Below is a small trained network, with its code and all its weights. Each question gives an input and a class and asks what happens when units are switched off, that is, made to give their printed mean instead of their output.

import numpy as np


def w(rows, s, z=0):
    codes = np.array(rows[::2]) - 128.0
    scale = np.full(codes.shape[1], s)
    scale[-1] = z or s
    return codes * scale


def f(y):
    return np.maximum(y, 0)


def log_softmax(a):
    a = a - a.max(-1, keepdims=True)
    return a - np.log(np.exp(a).sum(-1, keepdims=True))


def net(x, mask):
    res = np.array(x, float).reshape(1, 8) / 4 @ E
    y = f(res @ A[0][:, :-1].T + A[0][:, -1])
    res = res + np.where(mask, y, B[0][:, -1]) @ B[0][:, :-1]
    return log_softmax(res[-1] @ U[:, :-1].T + U[:, -1])


A, B = {}, {}
E = w([
[54,82,158,127,142],'x0',
[51,236,215,221,112],'x1',
[61,136,21,121,3],'x2',
[135,137,123,125,125],'x3',
[89,120,131,125,153],'x4',
[102,190,58,119,208],'x5',
[156,141,126,124,115],'x6',
[143,129,132,131,117],'x7',
],0.0066)
A[0] = w([
[116,181,150,179,127,25],'n0',
[65,101,120,132,167,202],'n1',
[156,46,200,126,60,155],'n2',
[91,149,98,95,92,53],'n3',
[97,148,70,158,206,168],'n4',
[145,167,220,99,178,112],'n5',
[102,205,170,205,130,31],'n6',
[128,210,164,180,124,43],'n7',
[65,114,199,138,104,143],'n8',
[136,82,100,78,172,119],'n9',
[116,187,203,162,90,34],'n10',
[189,62,101,67,163,61],'n11',
[175,103,99,83,134,30],'n12',
[93,165,7,137,125,168],'n13',
[132,203,39,135,208,205],'n14',
[236,141,144,175,209,104],'n15',
[103,161,92,117,182,116],'n16',
[199,184,80,162,149,214],'n17',
[119,175,181,166,128,68],'n18',
[172,89,73,136,155,44],'n19',
[143,101,185,116,254,88],'n20',
[186,137,121,187,94,255],'n21',
[75,42,130,91,134,92],'n22',
[161,138,186,100,188,58],'n23',
],0.0093,0.0046)
B[0] = w([
[121,153,28,76,142,175],'n0',
[206,107,217,175,124,211],'n1',
[214,93,134,179,186,235],'n2',
[63,66,39,108,72,167],'n3',
[201,58,168,186,137,210],'n4',
[65,86,118,140,31,220],'n5',
[128,172,14,50,170,224],'n6',
[127,195,44,32,182,204],'n7',
[216,161,150,121,191,225],'n8',
[182,176,98,102,181,189],'n9',
[168,105,54,109,166,207],'n10',
[123,255,10,93,146,200],'n11',
[97,226,61,100,193,159],'n12',
[112,91,178,160,62,253],'n13',
[206,95,204,165,143,254],'n14',
[56,46,115,102,14,230],'n15',
[206,139,133,173,122,175],'n16',
[161,50,236,101,147,228],'n17',
[170,127,37,79,230,194],'n18',
[120,196,74,78,191,158],'n19',
[57,109,93,172,49,231],'n20',
[167,90,241,191,123,246],'n21',
[209,199,171,94,128,181],'n22',
[46,82,68,150,55,185],'n23',
],0.006,0.0056)
U = w([
[155,105,162,160,171,201],'0',
[98,207,29,46,206,31],'1',
[113,129,168,130,131,208],'2',
[123,121,191,104,144,181],'3',
[100,114,159,115,138,181],'4',
[2,87,79,138,21,2],'5',
],0.008,0.0053)

Each question gives the input, the list of numbers given to net, and the class t.
The units are the neurons (one row each of A and B). Each row of codes is followed by its name. A weight is (code - 128) times the scale printed after its matrix; where a second scale follows, it is the last column's (A, B and U).
mask holds one flag per neuron, in row order. A switched-off neuron (its flag False) gives its mean, the last column of its row in B, instead of its output. The means were averaged over made-up inputs and are rounded, as every weight is.
A unit's drop is (log p(t) with every unit on - log p(t) with that unit switched off) / (log p(t) with every unit on - log p(t) with every unit switched off).
The circuit of an input: a set's keep is (log p(t) with only the set's units on - log p(t) with every unit switched off) / (log p(t) with every unit on - log p(t) with every unit switched off). Starting from the 12 units with the biggest drops (on a tie, the unit counted first), units are removed one at a time, each time the one whose removal leaves the highest keep (on an exact tie, the one counted first), for as long as the keep stays at least 0.8.
circuit, biggest first: the units of the circuit, biggest drop first
top k neurons: the k neurons with the biggest drops, biggest first
drop of u: that unit's drop, to one decimal
input [-2,-6,-8,3,-4,6,0,-4], class 5: circuit, biggest first : (n15 n20)
input [8,8,1,-5,1,4,-4,7], class 1: circuit, biggest first : (n6 n7)
input [3,-8,-5,6,3,-5,-1,0], class 1: circuit, biggest first : (n11 n12)
input [8,8,6,5,-7,6,7,-8], class 1: top 3 neurons : (n6 n7 n0)
input [-8,-8,-6,0,0,4,3,-2], class 1: circuit, biggest first : (n11)
input [3,-5,8,-6,-6,8,4,-1], class 0: circuit, biggest first : (n14 n4)
input [-3,2,-6,-2,0,4,4,-5], class 5: circuit, biggest first : (n15 n20 n5)
input [5,8,-4,8,3,5,-3,0], class 1: top 2 neurons : (n6 n7)
input [-6,6,-7,4,-6,1,-8,-6], class 5: top 2 neurons : (n15 n5)
input [-6,5,3,-3,-7,8,3,-7], class 0: top 2 neurons : (n14 n4)
input [-3,5,1,2,0,2,-2,1], class 1: top 4 neurons : (n6 n7 n0 n18)
input [-6,8,7,-6,5,-1,5,-3], class 1: top 2 neurons : (n6 n7)
input [-7,-1,-8,-5,2,-2,6,4], class 5: drop of n20 : 0.1
input [-7,7,6,-3,-4,-3,-8,-2], class 1: drop of n7 : 0.2
input [4,-8,-1,-2,8,1,0,6], class 1: drop of n11 : 0.3
